Here is a tiny trained network, its code and every weight. The questions are about switching its units off for an input and a target symbol, where a switched-off unit gives its printed mean instead of its output.

import numpy as np


def w(rows, s, z=0):
    codes = np.array(rows[::2]) - 128.0
    scale = np.full(codes.shape[1], s)
    scale[-1] = z or s
    return codes * scale


def f(y):
    return np.maximum(y, 0)


def softmax(a):
    e = np.exp(a - a.max(-1, keepdims=True))
    return e / e.sum(-1, keepdims=True)


def log_softmax(a):
    a = a - a.max(-1, keepdims=True)
    return a - np.log(np.exp(a).sum(-1, keepdims=True))


def net(x, mask):
    ids = ['ΓΔΛβμτφψω'.index(c) for c in x.split()]
    T = len(ids)
    res = E[ids] + P[:T]
    u = 0
    for l in range(3):
        q, k, v = (res @ M[l].T for M in (Q, K, V))
        z = softmax(np.where(np.tri(T) > 0, q @ k.T / 4**0.5, -1e9)) @ v
        res = res + np.where(mask[u], z, O[l][:, -1]) @ O[l][:, :-1]
        u += 1
        y = f(res @ A[l][:, :-1].T + A[l][:, -1])
        res = res + np.where(mask[u : u + 12], y, B[l][:, -1]) @ B[l][:, :-1]
        u += 12
    return log_softmax(res[-1] @ U[:, :-1].T + U[:, -1])


Q, K, V, O, A, B = {}, {}, {}, {}, {}, {}
E = w([
[143,195,233,122],'Γ',
[250,105,131,81],'Δ',
[184,110,155,95],'Λ',
[121,121,163,137],'β',
[207,62,86,95],'μ',
[187,48,62,102],'τ',
[104,174,250,88],'φ',
[118,120,91,171],'ψ',
[129,109,190,72],'ω',
],0.016)
P = w([
[87,98,133,18],'0',
[237,112,255,188],'1',
[227,220,14,115],'2',
[89,92,11,105],'3',
[241,113,234,195],'4',
[235,209,99,94],'5',
[75,89,77,99],'6',
[244,104,204,209],'7',
[247,146,81,98],'8',
],0.0098)
Q[0] = w([
[28,67,135,31],'L0H1',
[158,44,182,52],'L0H1',
[125,105,205,1],'L0H1',
[194,27,198,102],'L0H1',
],0.0066)
K[0] = w([
[100,198,65,144],'L0H1',
[143,22,113,46],'L0H1',
[140,140,154,42],'L0H1',
[80,163,145,2],'L0H1',
],0.008)
V[0] = w([
[175,130,122,128],'L0H1',
[155,97,115,62],'L0H1',
[93,169,96,42],'L0H1',
[164,3,207,55],'L0H1',
],0.0071)
O[0] = w([
[114,123,32,97,142],'L0H1',
[117,4,69,208,187],'L0H1',
[73,184,4,86,156],'L0H1',
[123,189,30,254,254],'L0H1',
],0.0082,0.0097)
A[0] = w([
[83,73,189,175,215],'L0N1',
[183,37,76,115,39],'L0N2',
[162,179,14,66,70],'L0N3',
[47,164,154,106,87],'L0N4',
[129,83,84,117,10],'L0N5',
[40,105,62,63,74],'L0N6',
[194,255,122,138,27],'L0N7',
[151,216,202,108,152],'L0N8',
[231,44,242,138,97],'L0N9',
[190,166,125,145,194],'L0N10',
[100,102,110,181,138],'L0N11',
[133,182,118,154,253],'L0N12',
],0.0084,0.0038)
B[0] = w([
[216,101,72,233,161],'L0N1',
[101,118,165,158,237],'L0N2',
[126,101,100,110,253],'L0N3',
[120,23,208,99,134],'L0N4',
[144,69,153,105,166],'L0N5',
[61,78,188,134,166],'L0N6',
[3,123,124,162,208],'L0N7',
[189,135,116,169,169],'L0N8',
[2,23,131,184,174],'L0N9',
[184,162,113,112,255],'L0N10',
[94,178,139,76,203],'L0N11',
[194,110,158,43,249],'L0N12',
],0.0058,0.0069)
Q[1] = w([
[159,124,2,191],'L1H1',
[125,150,156,142],'L1H1',
[144,139,164,79],'L1H1',
[110,104,87,113],'L1H1',
],0.0088)
K[1] = w([
[114,120,98,156],'L1H1',
[81,53,121,254],'L1H1',
[209,91,97,167],'L1H1',
[133,81,145,80],'L1H1',
],0.0077)
V[1] = w([
[106,126,126,60],'L1H1',
[171,88,137,254],'L1H1',
[138,164,88,100],'L1H1',
[68,158,165,66],'L1H1',
],0.0093)
O[1] = w([
[160,98,219,171,78],'L1H1',
[188,24,119,14,240],'L1H1',
[119,254,85,81,143],'L1H1',
[162,101,101,174,2],'L1H1',
],0.0091,0.007)
A[1] = w([
[199,116,188,91,69],'L1N1',
[133,78,105,98,100],'L1N2',
[182,245,159,85,131],'L1N3',
[204,126,125,68,161],'L1N4',
[124,50,199,126,85],'L1N5',
[56,106,157,57,97],'L1N6',
[153,157,28,151,191],'L1N7',
[191,160,99,125,155],'L1N8',
[125,188,204,176,253],'L1N9',
[83,152,154,90,43],'L1N10',
[170,136,68,118,120],'L1N11',
[145,149,154,69,113],'L1N12',
],0.011,0.0023)
B[1] = w([
[122,69,65,137,163],'L1N1',
[61,138,143,130,208],'L1N2',
[208,38,121,157,173],'L1N3',
[171,196,79,126,240],'L1N4',
[140,133,180,168,159],'L1N5',
[105,163,246,122,153],'L1N6',
[119,117,193,75,252],'L1N7',
[146,219,166,96,207],'L1N8',
[254,174,190,166,136],'L1N9',
[63,106,187,125,132],'L1N10',
[173,142,198,161,231],'L1N11',
[108,160,155,101,155],'L1N12',
],0.0072,0.011)
Q[2] = w([
[196,127,93,149],'L2H1',
[142,145,72,193],'L2H1',
[46,177,72,2],'L2H1',
[181,144,149,253],'L2H1',
],0.0061)
K[2] = w([
[133,104,188,140],'L2H1',
[167,65,166,103],'L2H1',
[103,126,54,54],'L2H1',
[129,141,251,112],'L2H1',
],0.012)
V[2] = w([
[50,191,103,2],'L2H1',
[157,183,225,238],'L2H1',
[193,56,226,196],'L2H1',
[184,145,96,163],'L2H1',
],0.0071)
O[2] = w([
[110,158,78,167,74],'L2H1',
[68,148,73,2,192],'L2H1',
[74,101,172,157,252],'L2H1',
[117,180,127,181,195],'L2H1',
],0.0077,0.0035)
A[2] = w([
[73,107,151,171,45],'L2N1',
[109,76,85,155,63],'L2N2',
[97,128,184,157,87],'L2N3',
[55,137,148,142,136],'L2N4',
[130,87,112,169,254],'L2N5',
[83,123,181,174,72],'L2N6',
[121,49,74,128,112],'L2N7',
[143,98,150,73,90],'L2N8',
[168,171,84,163,177],'L2N9',
[100,65,157,146,176],'L2N10',
[213,127,124,141,79],'L2N11',
[156,122,68,245,103],'L2N12',
],0.012,0.0068)
B[2] = w([
[123,95,51,99,149],'L2N1',
[64,12,213,80,144],'L2N2',
[112,81,61,112,151],'L2N3',
[122,149,128,184,164],'L2N4',
[246,134,44,145,197],'L2N5',
[87,96,88,82,152],'L2N6',
[98,115,209,168,170],'L2N7',
[63,142,97,175,200],'L2N8',
[73,90,157,57,237],'L2N9',
[162,152,157,218,209],'L2N10',
[48,151,119,136,255],'L2N11',
[2,164,57,170,146],'L2N12',
],0.009,0.0085)
U = w([
[225,149,234,125,254],'Γ',
[128,31,71,48,127],'Δ',
[231,70,13,108,175],'Λ',
[211,204,133,254,133],'β',
[239,99,183,171,97],'μ',
[136,46,111,141,62],'τ',
[46,141,185,194,47],'φ',
[150,151,66,212,101],'ψ',
[63,156,10,212,77],'ω',
],0.0081,0.0047)

Each question gives the input, a string of symbols that net reads in full, and the target symbol t.
The units are the heads (4 rows each of Q, K, V and O) and the neurons (one row each of A and B). Each row of codes is followed by its name. A weight is (code - 128) times the scale printed after its matrix; where a second scale follows, it is the last column's (O, A, B and U).
mask holds one flag per unit, layer by layer, with each layer's heads first. A switched-off unit (its flag False) gives its mean, the last column of its rows in O or B, instead of its output. The means were averaged over made-up inputs and are rounded, as every weight is.
A unit's drop is (log p(t) with every unit on - log p(t) with that unit switched off) / (log p(t) with every unit on - log p(t) with every unit switched off).
The circuit of an input: a set's keep is (log p(t) with only the set's units on - log p(t) with every unit switched off) / (log p(t) with every unit on - log p(t) with every unit switched off). Starting from the 12 units with the biggest drops (on a tie, the unit counted first), units are removed one at a time, each time the one whose removal leaves the highest keep (on an exact tie, the one counted first), for as long as the keep stays at least 0.8.
circuit, biggest first: the units of the circuit, biggest drop first
unit that matters most: the unit with the biggest drop
k most important neurons: the k neurons with the biggest drops, biggest first
top k neurons in layer l: the k neurons of layer l with the biggest drops, biggest first
input Λ ω μ, target Γ: 2 most important neurons	(L1N11 L1N7)
input φ ω ψ τ φ ω β μ, target Δ: circuit, biggest first	(L2H1)
input φ Γ Δ ω Γ Γ Δ φ, target Δ: circuit, biggest first	(L1H1 L2H1 L1N9)
input φ Γ ω τ Λ Δ ω ω, target Δ: circuit, biggest first	(L2H1 L1N9)
input Γ μ ω ω τ Γ Δ ω, target φ: 4 most important neurons	(L1N9 L0N9 L0N1 L1N4)
input Δ Λ Γ Γ μ, target ω: circuit, biggest first	(L2N12 L0H1)
input ω Δ Λ, target Γ: circuit, biggest first	(L1N11 L1N7)
input φ ω Γ Γ μ ω β ω, target Δ: circuit, biggest first	(L2H1 L1H1)
input τ τ μ φ Λ μ ω ω, target β: top 2 neurons in layer 1	(L1N5 L1N8)
input ω ω Λ Γ, target Γ: circuit, biggest first	(L2N11 L0H1)
input ω φ Γ Λ μ τ, target Γ: circuit, biggest first	(L1N11 L1N7)
input Γ Γ ω Γ τ Δ ω ψ, target φ: circuit, biggest first	(L2H1 L0H1 L1N3)
input ψ ω τ ω Λ, target τ: 2 most important neurons	(L0N9 L1N5)
input Γ τ Γ τ Δ, target φ: 2 most important neurons	(L0N9 L1N9)
input ω φ ω μ τ ω τ ψ, target Γ: unit that matters most	L2H1
input φ μ ψ Λ Γ, target Δ: circuit, biggest first	(L1H1 L2H1 L1N9)
input β Λ Γ ω μ Γ τ φ, target μ: 2 most important neurons	(L0N9 L2N10)
input Δ Δ Λ τ β φ τ Δ, target ω: top 2 neurons in layer 2	(L2N12 L2N11)
input τ Γ Λ, target Γ: 2 most important neurons	(L1N11 L1N8)
input Λ φ Δ Λ Γ ω Δ φ, target Λ: unit that matters most	L1H1
input β ψ τ ω μ τ ψ τ, target μ: 3 most important neurons	(L0N9 L2N10 L1N5)
input Γ τ ψ ω τ Λ Λ μ, target φ: 2 most important neurons	(L1N9 L0N9)
input β Λ Λ Γ Γ Γ β Γ, target μ: top 2 neurons in layer 1	(L1N1 L1N11)
input β ψ μ Δ τ τ Λ ω β, target Δ: 3 most important neurons	(L1N11 L2N9 L2N10)
input μ ω Δ Γ τ Λ ω, target ω: 3 most important neurons	(L0N6 L1N6 L0N10)
input Γ τ τ τ Γ, target φ: 3 most important neurons	(L1N9 L0N9 L2N8)
input ψ ω ω φ τ, target τ: top 3 neurons in layer 1	(L1N5 L1N4 L1N8)
input ψ φ τ Δ Δ, target τ: unit that matters most	L0H1
